Below is a small trained network, with its code and all its weights. Each question gives an input and a target symbol and asks what happens when units are switched off, that is, made to give their printed mean instead of their output.

import numpy as np


def w(rows, s, z=0):
    codes = np.array(rows[::2]) - 128.0
    scale = np.full(codes.shape[1], s)
    scale[-1] = z or s
    return codes * scale


def norm(h):
    return h / np.sqrt((h * h).mean(-1, keepdims=True) + 1e-5)


def f(y):
    return np.maximum(y, 0)


def softmax(a):
    e = np.exp(a - a.max(-1, keepdims=True))
    return e / e.sum(-1, keepdims=True)


def log_softmax(a):
    a = a - a.max(-1, keepdims=True)
    return a - np.log(np.exp(a).sum(-1, keepdims=True))


def net(x, mask):
    ids = ['Ξεζθλμτφ'.index(c) for c in x.split()]
    T = len(ids)
    res = E[ids] + P[:T]
    u = 0
    for l in range(2):
        q, k, v = (norm(res) @ M[l].T for M in (Q, K, V))
        z = softmax(np.where(np.tri(T) > 0, q @ k.T / 3**0.5, -1e9)) @ v
        res = res + np.where(mask[u], z, O[l][:, -1]) @ O[l][:, :-1]
        u += 1
        y = f(norm(res) @ A[l][:, :-1].T + A[l][:, -1])
        res = res + np.where(mask[u : u + 4], y, B[l][:, -1]) @ B[l][:, :-1]
        u += 4
    return log_softmax(norm(res)[-1] @ U[:, :-1].T + U[:, -1])


Q, K, V, O, A, B = {}, {}, {}, {}, {}, {}
E = w([
[152,176,167,34,139],'Ξ',
[159,163,160,27,132],'ε',
[186,143,77,78,190],'ζ',
[137,201,97,192,128],'θ',
[97,134,120,88,183],'λ',
[122,255,120,195,117],'μ',
[21,58,115,63,197],'τ',
[201,56,10,217,86],'φ',
],0.0083)
P = w([
[117,184,111,156,2],'0',
[91,199,124,149,143],'1',
[98,184,122,128,152],'2',
[111,171,133,123,158],'3',
[125,154,132,121,163],'4',
[133,139,134,122,171],'5',
[139,122,139,128,180],'6',
[141,102,147,124,199],'7',
[147,90,146,131,203],'8',
[152,75,144,144,208],'9',
],0.0076)
Q[0] = w([
[88,104,160,130,233],'0.h0',
[253,251,5,254,220],'0.h0',
[31,170,147,58,166],'0.h0',
],0.0071)
K[0] = w([
[135,108,149,106,127],'0.h0',
[122,111,112,122,8],'0.h0',
[96,102,157,112,178],'0.h0',
],0.016)
V[0] = w([
[180,45,40,115,95],'0.h0',
[156,139,234,255,100],'0.h0',
[67,10,105,97,99],'0.h0',
],0.0055)
O[0] = w([
[102,72,86,109,61,88],'0.h0',
[157,141,255,145,66,3],'0.h0',
[191,164,126,49,121,162],'0.h0',
],0.0077,0.0061)
A[0] = w([
[71,159,140,230,150,65],'0.n0',
[3,125,154,94,149,184],'0.n1',
[201,109,66,107,189,255],'0.n2',
[72,161,176,103,163,79],'0.n3',
],0.0053,0.0032)
B[0] = w([
[130,76,85,89,82,139],'0.n0',
[196,111,28,141,62,188],'0.n1',
[147,180,254,98,118,254],'0.n2',
[110,155,142,61,105,145],'0.n3',
],0.0069,0.0082)
Q[1] = w([
[88,101,158,179,103],'1.h0',
[43,189,102,174,2],'1.h0',
[146,103,28,83,120],'1.h0',
],0.011)
K[1] = w([
[82,199,156,109,64],'1.h0',
[95,251,81,169,79],'1.h0',
[203,40,132,172,144],'1.h0',
],0.012)
V[1] = w([
[55,126,155,82,172],'1.h0',
[2,85,186,90,152],'1.h0',
[187,51,97,136,132],'1.h0',
],0.0084)
O[1] = w([
[96,134,95,184,88,252],'1.h0',
[104,147,104,153,33,79],'1.h0',
[96,254,98,71,183,87],'1.h0',
],0.0079,0.003)
A[1] = w([
[97,143,215,73,111,82],'1.n0',
[65,233,140,86,83,252],'1.n1',
[124,124,150,48,221,123],'1.n2',
[4,163,84,2,95,73],'1.n3',
],0.0064,0.0016)
B[1] = w([
[138,58,12,188,184,152],'1.n0',
[65,43,153,107,159,209],'1.n1',
[121,138,77,210,45,254],'1.n2',
[41,99,254,129,81,241],'1.n3',
],0.0063,0.0065)
U = w([
[134,121,124,144,114,58],'Ξ',
[141,105,135,156,135,61],'ε',
[100,123,6,152,113,2],'ζ',
[152,104,181,137,86,74],'θ',
[139,147,130,166,139,125],'λ',
[73,109,174,129,82,247],'μ',
[128,203,137,68,176,130],'τ',
[175,73,118,98,89,125],'φ',
],0.014,0.0049)

Each question gives the input, a string of symbols that net reads in full, and the target symbol t.
The units are the heads (3 rows each of Q, K, V and O) and the neurons (one row each of A and B). Each row of codes is followed by its name. A weight is (code - 128) times the scale printed after its matrix; where a second scale follows, it is the last column's (O, A, B and U).
mask holds one flag per unit, layer by layer, with each layer's heads first. A switched-off unit (its flag False) gives its mean, the last column of its rows in O or B, instead of its output. The means were averaged over made-up inputs and are rounded, as every weight is.
A unit's drop is (log p(t) with every unit on - log p(t) with that unit switched off) / (log p(t) with every unit on - log p(t) with every unit switched off).
The circuit of an input: a set's keep is (log p(t) with only the set's units on - log p(t) with every unit switched off) / (log p(t) with every unit on - log p(t) with every unit switched off). Starting from all 10 units, units are removed one at a time, each time the one whose removal leaves the highest keep (on an exact tie, the one counted first), for as long as the keep stays at least 0.8.
circuit, biggest first: the units of the circuit, biggest drop first
unit that matters most: the unit with the biggest drop
k most important neurons: the k neurons with the biggest drops, biggest first
input λ ζ λ φ τ, target τ: circuit, biggest first	(1.h0, 0.n1)
input ζ λ λ φ φ λ μ, target ζ: circuit, biggest first	(0.n2, 0.h0, 1.n3)
input μ τ ζ, target μ: circuit, biggest first	(0.h0)
input λ λ τ τ λ Ξ τ φ, target λ: circuit, biggest first	(0.h0, 1.h0, 0.n1, 0.n2)
input τ τ φ ζ τ θ λ ε, target ζ: circuit, biggest first	(1.n0, 1.n3, 1.n2, 0.h0)
input λ ζ λ, target ζ: circuit, biggest first	(1.h0, 1.n3, 0.n1)
input θ τ λ φ τ τ μ λ ζ ε, target ζ: circuit, biggest first	(1.n0, 1.n3, 1.n2)
input τ θ ε λ, target ζ: circuit, biggest first	(0.h0, 1.h0, 1.n3)
input τ τ ε θ θ, target τ: 2 most important neurons	(1.n3, 1.n2)
input φ ε τ λ μ, target φ: circuit, biggest first	(0.h0, 1.h0, 1.n3, 0.n2)
input τ τ ζ τ θ Ξ, target μ: 2 most important neurons	(1.n1, 1.n2)
input τ τ ε τ τ τ τ τ τ ζ, target τ: circuit, biggest first	(0.n1, 1.h0, 0.h0)
input τ θ θ τ ζ λ Ξ, target ζ: 2 most important neurons	(1.n0, 1.n3)
input φ τ τ τ τ τ ζ, target φ: 4 most important neurons	(1.n3, 1.n0, 1.n2, 0.n2)
input φ ζ θ, target φ: unit that matters most	0.h0
input λ λ τ λ τ φ, target λ: 2 most important neurons	(1.n3, 0.n1)
input τ μ λ μ, target τ: 3 most important neurons	(1.n3, 1.n2, 0.n1)
input φ ε Ξ φ, target φ: 3 most important neurons	(1.n3, 0.n1, 0.n2)
input λ τ τ λ Ξ θ θ τ τ ζ, target λ: 3 most important neurons	(1.n3, 0.n1, 0.n2)
input λ τ τ ζ, target λ: unit that matters most	1.n3
